(in the rows, 128 means zero)
Each row is followed by its class.
[ 97 106  93 138 127 122 132  95 112 145 128 103 116 136 103 120 115 158
 168 112 150 135 138 142  93 117 123 145 155 117 112 122 110 130 122 170
 140 145 149 149 149 132 109 126 142 144 124 122 129] | <198>
[160  60 175 174 140 145  96 168 151 124  99 133 180  87 221  62 191  46
  23 134  89  77 135  96 172  92 193 188 102 141  67 109 133 169 151  71
 105  47 125 101 131 134 122 162 136 108 178 138 110] | <145>
[144 162 131  80 140 125 110 171 127 106 140 161 145 147 192  76 178  60
  83 128  65  35 129 146 193  91 147 137  83  80  83 135 170 141 175  44
 103  37 151  90  93 103 149 125 127 137 128 109 107] | <133>
[123 114 134 160 148 132 142  64 143 132 128  92 125 152 103 171  69 152
 158 114 178 139 130 114  51 143 146 137 128 165 153  91  96  85  82 126
 147 164 102 182 101 153 114 138 129 104 100 190 103] | <209>
[127  63 156 198 114 146 113 101 133 147 113  85 148  96 140 145  95 139
 116 132 167 186 142  82 101 148 146 173 127 160 147 118 115 144 113 142
 145 170  87 136 171 150 104 135 110  92 145 145 130] | <155>
[110 137 118 143 133 125 161  86 140 143 127 104  97 143  58 173  78 199
 197 123 194 177 121 139  59 141 110 109 165 177 164 103  85  97  78 209
 148 186 116 170 141 136 123 129 131 128 117 165 150] | <145>
[117 168 102 106 126 116 151 138 131 126 133 150  88 147  74 146 125 157
 169 134 139 140 118 159 136 135  91  80 162 129 144 133 133  98 117 182
 136 144 137 131 119 109 155 122 131 155 116 107 159] | <155>
[ 86 168  57 154 142 128 135  72  47 148 106 148 129 230 159 101 161 102
 153  69  98  87 152 165  89  70 145 148 182  28  33 129 173 140 137 152
  87 100 143  93  95 164 115 123 137 181 123 141  94] | <174>
[136 126 103  91 118 109 124 151 131 111 120 136 130 125 111 108 151 102
 133 131 119  97 120 146 199 155 116 114 127  98  96 125 156 118 148 118
 125 109 173 136 107 115 126 142 132 147 113  91 135] | <181>
[137 100 129 119 126 119 103 144 139 105 113 127 153 118 165  90 159  79
  91 136 111  70 139 115 202 135 151 151  99 104  93 122 158 142 154  75
 123  95 146 125 117 130 115 146 127 124 140 106 124] | <105>
[ 70  35 114  95 123 117 110 113 150 141 138  49 177  56 129  50 117 147
 154 169 146  89 152 118 158 107 132 231  87 171  80  98  77 163 163 104
 170 107 187 188 219 114  80 130 140 118 138  91 135] | <133>
[145 159 146 199 146 146 144 121  95 147 111 175  92 179 143 172 144 143
 104 101 127 175 126 135  42  82 144  96 184 138 150 131 129 124  78 203
 105 137  65  79  99 146 163 120 133 138 151 172 123] | <198>
[121 155 136 134 142 136 143  85 109 143 133  98 133 148 122 164  82 175
 156 109 148 171 141 132  48 116 134 134 127 139 162 129 114 134 118 124
 143 157  94 127 149 151 121  97 115 108 106 167 103] | <215>
[113 182 132 118 158 134 155  88 108 147 132 117 133 184 148 132 102 155
 147  98 114 121 144 158  39  73 146 137 118 121 131 127 120 124 131 100
 133 113 100 119 125 135 125 103 126 117 105 175  97] | <105>
[ 95  43 104 160 127 132 131 122 128 149  99 116 133  97  94 113 137 154
 147 150 177 162 127 120 114 131 131 157 186 178 102 108  77 136  97 244
 138 159 147 171 179 134 118 150 146 152 164 111 171] | <209>
[ 95 198  93 136 148 127 157 115  75 146 115 169 102 203 134 126 150 148
 143  93 103 127 142 175  66  60 130  99 178  86 105 149 138 135 126 184
 105 111 111  92 119 130 149 109 136 165 132 147 125] | <105>
[ 97 114 106 142 126 134 121 107 104 136 114 122 118 159 137 125 139 119
 138 116 130 128 145 131 113 104 134 155 142  96 102 124 137 143 123 159
 118 127 125 125 138 136 110 131 130 145 141 128 125] | <133>
[149 128 155 155 110 140  98  83 109 120 123  91 144 145 154 174  74 112
 124  91 138 161 153  96 114 170 153 152  75  73 162 136 176 151 146  34
 137 167  78  97 131 176  95 106  97  77 107 160  84] | <124>
[151 111 151 101 139 122 134 163 151 118 142 131 149  95 134 106 125 129
 121 160 123  96 111 130 150 129 136 127 105 172 136 118 107 124 141  86
 140 106 144 132 128 115 143 126 124 111 118 127 145] | <124>
[137 127 138 135 129 136 112 133 134 116 134 128 134 121 128 135 124 120
 114 126 136 123 130 113 140 137 139 130 111 135 144 130 146 129 125 101
 130 129 110 119 130 138 124 126 118 113 137 139 122] | <226>
[ 91 103  76  93 111 104 112 119 112 121 105 101 137 129 114  90 146 110
 155 118 127  92 145 148 187 149 120 145 135  63  79 127 152 144 167 130
 127 127 185 153 139 127  93 147 143 153 115  80 135] | <105>
[152 140 150  85 161 123 150 152 178 112 153 149 128 132 132  99 144 120
 106 164 115  45 109 133 139 105 135 117 116 188 124  98 115  79 120  74
 131  83 152 154  73 108 158 142 140 135 114 143 125] | <174>
[ 89  60 105 174 115 137 116  96  93 160 105  90 139 114 119 123 121 159
 149 117 159 190 145 122  84 113 139 177 167 135 105 136 101 166 122 204
 139 164 130 129 205 147  97 121 135 133 158 113 140] | <198>
[127  36 133 147 109 125 110 143 150 132 107  97 150  66 114 107 139 135
 122 164 158 152 129  96 180 157 134 173 134 173 116 108 110 146 122 170
 145 143 152 154 181 130 105 147 127 125 163  97 163] | <181>
[107 177 127 151 171 135 181 105 116 154 141 152 105 163 101 142 134 194
 151 128 128 132 112 161  11  45 137 100 186 197 148 110  72  96  73 200
 132 114  97 132 118 122 163 113 140 148 132 190 134] | <226>
[100  55  99 164 103 121 116  87 140 127 108  76 124 105  79 140 102 141
 161 132 199 151 138  95 155 184 122 164 146 143 120 104 119 131 106 183
 148 189 148 187 162 137  78 159 122 129 138 113 147] | <145>
[ 82 164  79  95 147 119 158 114 107 139 137 139 102 169  96 111 135 154
 177 127 125 102 130 176  89  80 114 116 163 115 104 127 108 116 127 184
 126 109 157 141 130 108 139 122 143 168 114 127 139] | <133>
[100  61 113 129 128 128 131 124 134 134 123 101 143  98  94 108 132 147
 149 146 167 135 128 126 131 126 134 165 152 156 106 111  90 132 114 180
 138 145 154 165 174 132 101 141 130 136 144 115 152] | <226>
[109 110 121 189 140 147 125  64  83 147 113 100 148 175 163 150  96 124
 138  81 140 147 161 110  48 107 169 183 123  80 113 123 137 150 121 110
 118 148  86 111 138 174  89 113 111 105 125 177  94] | <124>
[131  41 125 114 104 112 112 166 155 116 118 113 149  63  92  97 141 129
 132 187 163 133 113 111 218 179 111 153 141 168 106 105 107 139 128 172
 138 141 186 170 170 123 109 152 134 137 148  77 179] | <70>
[131  96 130 103 124 124 121 160 159 114 136 134 124 101 119  97 149 114
 118 172 133  93 118 121 184 134 125 133 123 163 116 111 112 119 127 137
 133 106 159 151 128 106 136 148 131 139 138 102 152] | <133>
[115  99 131 142 116 128 128  83 152 130 134  71 128  95  89 156  66 166
 161 131 187 163 136  98 111 172 123 148 107 169 162 114 108 123 118 128
 168 182 122 177 166 131  95 133 115  99 111 143 126] | <145>
[155 140 139 104  96 114 121 167 155 102 130 145 108  81  73 165 102 142
 127 166 159 169 108 110 199 206  85  71 118 159 185 134 148 114 134 149
 141 173 133 140 132 108 148 131 115 123 114  98 162] | <70>
[110  52 116 132 122 121 124 134 154 131 118  93 146  80 119  85 140 118
 128 155 145 104 125 116 165 142 128 171 135 154  90 105 102 125 135 138
 142 124 167 172 147 116 108 160 140 133 135  95 147] | <155>
[127 148 123 132 146 126 140 135 118 140 123 145 120 145 127 122 148 143
 127 128 114 129 126 151 109  98 133 122 148 143 122 125 129 132 120 159
 128 109 122 111 132 123 149 118 134 144 141 132 139] | <181>
[120 100 138 181 148 140 137 107 119 150 115 131 128 144 122 153 114 154
 141 129 165 162 131 124  61 106 149 143 167 169 139 110  96 124  81 198
 131 147  95 137 139 151 140 126 131 126 145 161 142] | <209>
[ 91  91 109 153 148 131 144 109 129 145 126 104 140 131 135  95 137 135
 134 132 134  94 136 132  88  81 146 169 150 148  90 108  97 123 115 146
 133 109 138 147 143 135 117 141 140 139 138 142 130] | <155>
[116  88 113  80 118 111 133 144 157 124 135  99 126  84  70 118 114 167
 171 167 168 144 117 142 166 166 102 124 137 176 134 119  92 111 126 170
 154 156 182 171 166 116 120 142 141 137 123  83 169] | <148>
[121  46 128 136 113 129 106 116 168 122 124  81 152  71 100 122  95 129
 134 156 179 127 138  84 171 179 137 171 104 168 134 104 115 125 127 119
 158 164 148 186 159 135 100 149 127 108 138 113 135] | <209>
[135 217 126 171 139 142 148  86  89 138 132 159  83 204 123 208  88 171
 150  80 138 182 142 146  25 106 130  73 154 106 183 144 153 115 102 158
 120 161  58  83  97 146 153  93 116 123 110 189 107] | <198>
[155  13 153 176 125 135  87 174 153  98 104 129 179  72 175  70 187  46
  53 151 128  66 129  82 224 144 176 191 113 139  70 103 138 145 130  87
 105  91 152 130 117 148  95 174 127 115 172 110 131] | <226>
[113 111 113 156 127 126 118  92 124 130 115 100 124 138 120 138 114 124
 135 104 161 135 137 114 116 144 137 149 131 113 120 118 131 129 120 134
 133 149 128 153 127 138 100 146 131 123 120 135 118] | <145>
[ 79 166  91 135 126 137 144  85  79 167 115 131  81 175  72 171 101 189
 195 107 163 220 135 145  46 108  91 111 193 128 151 148 105 126  95 252
 134 190 108 134 178 127 124 101 129 150 128 135 142] | <133>
[109 175 119 112 155 127 144 113 112 146 145 126 117 156 125 125 112 169
 156 108 122 137 134 168  60  87 131 125 134 136 132 141 115 125 134 127
 135 117 126 114 144 127 146 106 140 133 116 138 117] | <148>
[157 129 146 132 154 124 148 149 148 119 138 161 115 151 130 126 154 123
 115 147 123  86 105 149 114 102 141 105 153 164 121  97 102  92  90 152
 116  92 129 133  71 124 158 146 145 138 130 150 142] | <198>
[153 122 114  93 104 106 127 163 154  94 119 140  97  85  59 161 123 134
 137 159 167 151 103 114 212 211  88  58 149 153 169 130 134 102 116 169
 136 175 151 157 111 117 139 149 124 137 112  97 160] | <215>
[149 118 140 130 113 134  97 173 104 117 109 162 149 118 194  86 176  73
  68 123  84 106 142 128 199 123 143 136 113  75  94 159 177 178 174  89
 110  89 129  80 133 126 129 127 123 129 148  90 123] | <105>
[129  25 128 169 121 124 120 137 153 125 108 109 132  85 111 110 143 125
 105 155 177 139 125  90 169 161 137 163 167 180 102  98  97 120  95 188
 131 152 159 171 138 134 109 180 145 137 156 104 151] | <148>
[125 105 160 168 119 150 121 118 121 154 120 103 141  99 146 146 100 157
 119 124 147 196 142 105  90 122 132 152 122 151 157 139 118 156 131 141
 147 157  85 109 187 140 124 108 111  99 141 139 131] | <155>
[112 176 124 141 136 129 145  73 110 141 135 104 111 164 104 171  72 175
 178  97 159 167 138 143  44 130 124 119 129 128 160 127 123 119 112 138
 147 165 100 133 137 144 120 108 121 113  96 169 108] | <145>
[ 89  99  72 102 115 107 112 101 139 107 129  83 138 124  97 108 113  97
 152 110 161  67 147 126 190 188 135 153 109  72  86 112 155 124 159 101
 127 140 182 173 126 136  75 162 133 134  98 105 115] | <145>
[127 175 125 122 150 128 144 119 119 132 136 134 121 154 130 140 118 146
 134 119 120 125 132 143  81 107 132 112 131 136 145 130 125 121 118 122
 125 124 104 120 112 134 143 112 128 127 115 156 110] | <215>
[138 218 130  77 141 122 143  92 133 125 160 104 109 155 100 163  57 161
 164 102 129 133 117 140  70 143 100  81  93 130 186 140 141  81 140  44
 153 148 121 150  92 111 137 117 133 104  54 165  78] | <148>
[153  89 148 139  86 139  86 176 126 111 114 134 152  76 164 114 146  90
  83 146 116 152 136  94 226 171 123 138 101  96 125 156 181 176 174  98
 129 130 126  86 161 128 125 128 112 114 154  75 142] | <155>
[105 144 103  68 128 113 132 131 132 122 137 113 139 124 123  90 126 133
 147 136 109  85 136 153 157 120 116 128 104 113 108 134 138 129 168  90
 146 105 168 149 140 107 118 127 137 137 106 100 129] | <105>
[137 151 140 122 156 132 131 145 115 140 134 136 152 137 169  94 151 124
 110 116  88  96 130 156 110  75 154 149 112 127 101 131 128 142 142  90
 120  69 129  95 129 132 145 110 135 124 134 143 115] | <181>
[128 130 131 126 151 135 140 193  98 148 134 180 155 136 182  50 197 113
  89 146  73  77 123 164 129  40 155 144 155 132  74 146 107 164 146 142
  98  52 145  79 146 102 165 110 132 155 166 115 152] | <124>
[109 114 112 119 150 125 139 125 133 137 134 121 134 120 110  93 149 136
 136 130 128  91 121 151 107  94 141 144 145 148 102 113  97 116 116 138
 129 100 154 153 131 122 126 139 147 139 133 135 130] | <226>
[ 86 125  60 126 110 112 118 120  83 130 107 121 117 153 113 100 148 107
 166 102 126 116 136 155 160 141 112 133 160  39  74 145 156 142 151 165
 111 135 168 122 131 128 104 137 136 165 120  84 137] | <155>
[130 129 122 129 129 128 137 129 128 135 113 145 107 137 109 145 130 140
 132 130 146 156 118 125 115 134 117 109 158 152 139 130 131 114 116 170
 122 155 122 126 124 129 139 131 131 143 134 127 143] | <174>
[117 106 112 161 139 132 130 147 108 129 114 161 132 139 137  97 181 104
  98 130 121  99 127 132 133  93 147 137 175 126  83 120 127 137 108 180
  99 100 128 116 116 132 136 149 138 155 160 131 134] | <226>
[ 91 116  65  82 108 110 131 129 115 126 128 115 111 130  75 103 140 144
 181 134 136 113 127 165 162 141  94 118 156  92  98 131 132 130 144 179
 135 141 187 153 143 106 111 134 147 171 120  74 149] | <198>
[170 140 162  87 110 132 121 206 138 113 134 175 134  93 145 117 146 128
  95 162 112 146 108 131 195 151 109  87 122 154 149 156 153 146 163 115
 122 124 135  84 136 114 162 114 123 129 138  93 156] | <174>
[ 90 154  82  35 104 116 101 164  94 120 144 123 166  93 137  66 159 109
 145 120  76  88 139 169 214 124 104 137  87  36  78 183 180 183 226  50
 133  93 191 101 187  93 111 101 126 151 120  50 119] | <226>
[138 121 139 124 126 130 137 151 130 139 131 138 125 102 113 124 121 152
 131 145 133 152 114 129 123 130 118 116 134 171 148 137 106 134 133 147
 139 143 126 128 154 111 142 119 118 123 130 121 155] | <124>
[123 138 144  81 137 124 150 151 154 135 146 125 137 103 123  91 121 165
 129 161 118 106 124 142 125  95 117 122 114 192 137 127  94 125 142 116
 156 103 143 145 158 102 143 117 134 125 124 126 142] | <105>
[121 156 113 140 166 133 148 130 109 137 123 168 121 189 144 112 160 112
 126 107 111  74 121 160  80  71 150 117 164 113  94 117 117 107  98 154
 102  83 127 121  75 128 153 134 146 159 130 160 119] | <209>
[104  87  98  95 110 120 100 110 120 121 118  90 155 123 142 105 125 107
 140 124 136 105 147 118 176 155 133 178 106  81  93 130 167 151 172  79
 131 139 165 142 153 139  84 131 126 132 119  90 117] | <174>
[109 147 103 111 140 123 134 159  94 141 123 159 136 150 136  82 175 132
 131 134 100 108 121 174 130  82 126 132 163 108  80 137 124 157 140 173
 106  89 159 102 149 123 144 114 141 166 149 107 151] | <70>
[138 200 117 109 145 123 140 138 112 123 134 161 100 166 111 152 132 145
 141 114 117 132 123 152 112 121 113  75 147 116 154 143 147 119 117 147
 116 124 110 103 103 127 160 108 127 144 117 143 128] | <215>
[ 99  81 106 162 127 133 118 130 107 139 110 117 148 126 153  92 159 111
 119 123 123 115 146 122 144 103 145 174 146  97  81 128 139 162 140 150
 117 117 137 111 157 134 112 133 130 144 160 106 140] | <155>
[ 92 137  92 211 149 137 131  47  71 151 100 107 104 213 136 167 109 138
 154  72 153 172 152 124  25  98 153 152 185  82 108 113 136 121  86 182
 106 164  88 124 104 171 110 141 136 142 125 178  88] | <148>
[131 144 132 148 141 131 145  99 131 134 133 115 110 133  93 174  90 174
 150 127 167 170 127 122  69 138 126 106 143 175 179 119 103 109  92 162
 141 171  91 145 130 146 134 117 120 113 117 165 128] | <215>
[ 90 118  70 109 121 116 125 122 102 131 119 124 121 126  89 104 145 131
 166 115 136 122 133 158 145 132 116 129 160  91  87 138 134 137 140 167
 126 135 172 142 151 129 110 135 142 160 127  96 138] | <226>
[139 152 138  82 124 119 132 156 157 114 148 128 135  93 112 112 117 138
 121 159 119 107 119 136 160 141 116 111  86 150 144 126 126 123 155  85
 145 108 148 136 134 102 144 119 127 123 115 115 132] | <70>
[124 114 120 154 106 128 120  83 119 127 120  95 107 134  83 190  70 162
 176 110 191 206 140 118 110 196 112 118 140 123 168 130 137 114 106 163
 145 213 111 146 147 156 100 128 113 110 108 130 125] | <148>
[131 143 114 140 117 130 115 125  87 125 120 139 136 157 154 131 126 104
 125  94 114 127 142 133 136 135 142 128 119  56 113 148 168 154 158  90
 110 129 121  88 120 143 118 113 113 125 118 127 112] | <124>
[122 151 129 155 160 138 121 102  95 139 113 136 148 179 206 100 153  95
  91  87  87  77 159 143  84  61 177 169 113  80  83 128 153 152 143  74
 106  73 105  97 108 149 125 122 134 122 133 160  88] | <105>
[153 221 124  43 127 109 140 171 142 113 157 163 105 123  90 131 125 144
 154 143  98 110 105 169 176 148  86  52  98 123 163 147 161 101 157  88
 143 111 153 119 103  89 170 107 130 136  90 102 138] | <181>
[ 89  96  86 134 131 122 131 129  92 147 116 129 138 140 122  94 154 137
 149 128 127 122 139 146 124  93 132 161 163 109  87 134 124 161 133 184
 120 121 150 119 171 125 121 121 131 158 152 102 155] | <124>
[127 161 103  82 107 115 122 145 117 118 131 127 117 121  94 136 117 145
 157 127 132 149 130 141 170 164  98  92 124  95 150 154 157 139 153 126
 134 151 145 120 142 116 130 109 122 140 112  94 136] | <215>
[153 202 133  96 133 126 136 179 119 126 137 181 107 140 124 124 156 133
 116 132  88 133 111 165 148 111 110  67 130 125 145 154 156 130 143 129
 123  99 120  79 110 104 179 106 129 145 127 111 139] | <181>
[136 133 142 187 135 142 134  72 111 145 114 105 117 145 116 189  79 164
 148  98 163 199 141 115  50 141 141 137 134 142 166 118 128 123  95 150
 141 175  73 126 137 162 119 114 113  99 118 179 108] | <181>
[118 163 118 144 140 134 138  92  97 146 127 123 120 168 134 139 106 139
 142  92 118 131 142 136  66 102 137 133 127  98 135 133 138 130 130 104
 127 135 104 119 119 131 125 110 121 123 105 162  99] | <124>
[156 155 169 176 172 144 141 120 131 135 139 157 133 176 176 140 129 119
  87 120 110  91 130 118  54  69 175 133 123 153 145 104 125 111  94  83
 118  90  70 108  79 136 159 125 123 105 129 201 105] | <124>
[165 117 143  97  96 126  78 173 143  91 133 128 160  82 157 114 138  63
  80 141 111 101 131  95 248 191 135 132  57  96 132 149 194 146 183  19
 124 119 139 109 118 113 115 132 103  99 121  83 111] | <226>
[145 129 122  99  91 123  99 141 127 112 128 120 122  99 116 136 114 111
 131 120 128 133 130 122 190 189 107 105  99  81 140 146 170 138 163  92
 135 148 145 120 125 125 116 130 125 120 105  94 117] | <198>
[ 74  74  69 105 110 114 118  89 113 140 113  75 145 125 108  89 122 126
 168 116 147 111 148 136 146 142 126 181 135  88  74 125 138 144 167 118
 135 151 187 167 162 129  74 137 139 152 116  86 122] | <174>
[102  98 105 156 119 132 124 107  95 148 106 108 125 123 108 145 123 167
 152 121 160 199 142 119 108 131 124 145 168 129 133 136 121 164 115 211
 134 176 116 124 192 148 109 112 120 140 154 115 146] | <215>
[125  74 129 131 149 123 134 134 143 129 129 112 156 117 136  88 145 119
 123 149 128  74 122 130 130 106 154 169 130 161  91 100  91 124 122 113
 130  96 155 152 123 131 120 145 136 127 136 132 143] | <124>
[120 158  97  99 133 111 138 124 123 125 123 126  99 133  82 146 117 148
 164 124 140 141 122 145 129 152 104  87 149 122 146 133 129 114 124 158
 135 153 142 143 121 123 133 125 133 147 104 118 135] | <215>
[126  78 130 170  86 135 102  79 140 114 106  68 133 100 114 177  76 112
 135 114 171 171 151  77 150 209 129 152  94  93 151 119 161 123 133  96
 148 190 105 147 132 162  80 147 111  92 114 127 109] | <155>
[160  70 189 203 165 150 131 123 171 133 127 119 141 122 163 137 123 114
  69 154 152 115 130  78  80 100 185 158 128 226 147  81  83 102  68 114
 130 111  85 141  97 151 131 154 131  92 153 191 113] | <148>
[107 143  97 126 124 127 131 133 101 146 113 157 101 140  90 143 132 153
 161 117 145 176 126 155 115 133 105  94 179 118 131 146 127 137 122 221
 125 155 125 122 152 127 149 118 134 158 133 108 155] | <209>
[166 153 144 146 131 131 118 154 132 104 121 164 105 139 129 166 138 113
 100 131 134 145 124 112 155 154 131  82 136 128 166 135 160 121 108 137
 116 140  95  99  93 144 153 127 117 126 138 134 133] | <215>
[124 162 154 156 139 145 140  84 116 146 127 113 128 146 144 166  81 169
 132 107 137 172 152 121  46 104 142 127 111 143 173 139 126 137 123 106
 151 154  66 112 152 145 125  99 111  96 120 178 103] | <105>
[124  99 149 151 103 142 111 104 130 147 131  76 140  64  96 163  55 190
 150 134 176 234 147  99 111 178 116 149  96 155 187 134 124 161 150 133
 168 202 110 142 216 139 105  98 108  91 121 119 133] | <70>
[120 143 114 178 128 133 100  84  88 129 107 113 134 166 153 145 118  99
 110  77 126 131 154 116 108 136 151 158 112  51 114 133 178 149 136  89
 108 137 104 108 115 158 106 125 121 120 120 148  85] | <70>
[131  94 153 124 126 131 126 118 157 132 126  92 146  84 126 125 101 155
 129 150 147 142 134 107 133 137 134 153  97 187 153 117 106 132 132 112
 161 142 123 152 172 125 116 123 119  99 137 128 139] | <105>
[145  56 156 189 111 143  99 109 142 121 109 105 145 102 134 170  93 115
 108 127 182 170 140  73 139 182 153 157 117 144 151 113 136 132 108 129
 141 174  97 146 135 163 106 146 113  96 137 140 124] | <209>
[142 118 110 139 109 119 113 137 127 105 108 138 113 114 108 150 131  98
 120 126 142 133 131 107 195 185 122 111 127  96 131 131 175 124 133 130
 122 157 135 126 107 135 119 145 121 131 125 107 130] | <181>
[146  85 160 153 109 147  93 125 129 117 124 110 152 109 174 134 113  95
  98 128 136 135 149  88 164 152 149 171  85 111 127 127 152 156 145  74
 127 131 110 114 141 150 102 127 108  95 135 129 111] | <133>
[128 189 120  73 149 114 156 170 145 123 156 163 111 149 116  91 156 125
 138 146  89  62 109 178 141  93 109  88 125 133 116 130 124 100 142 109
 127  72 152 115  88  91 170 121 142 154 114 111 144] | <155>
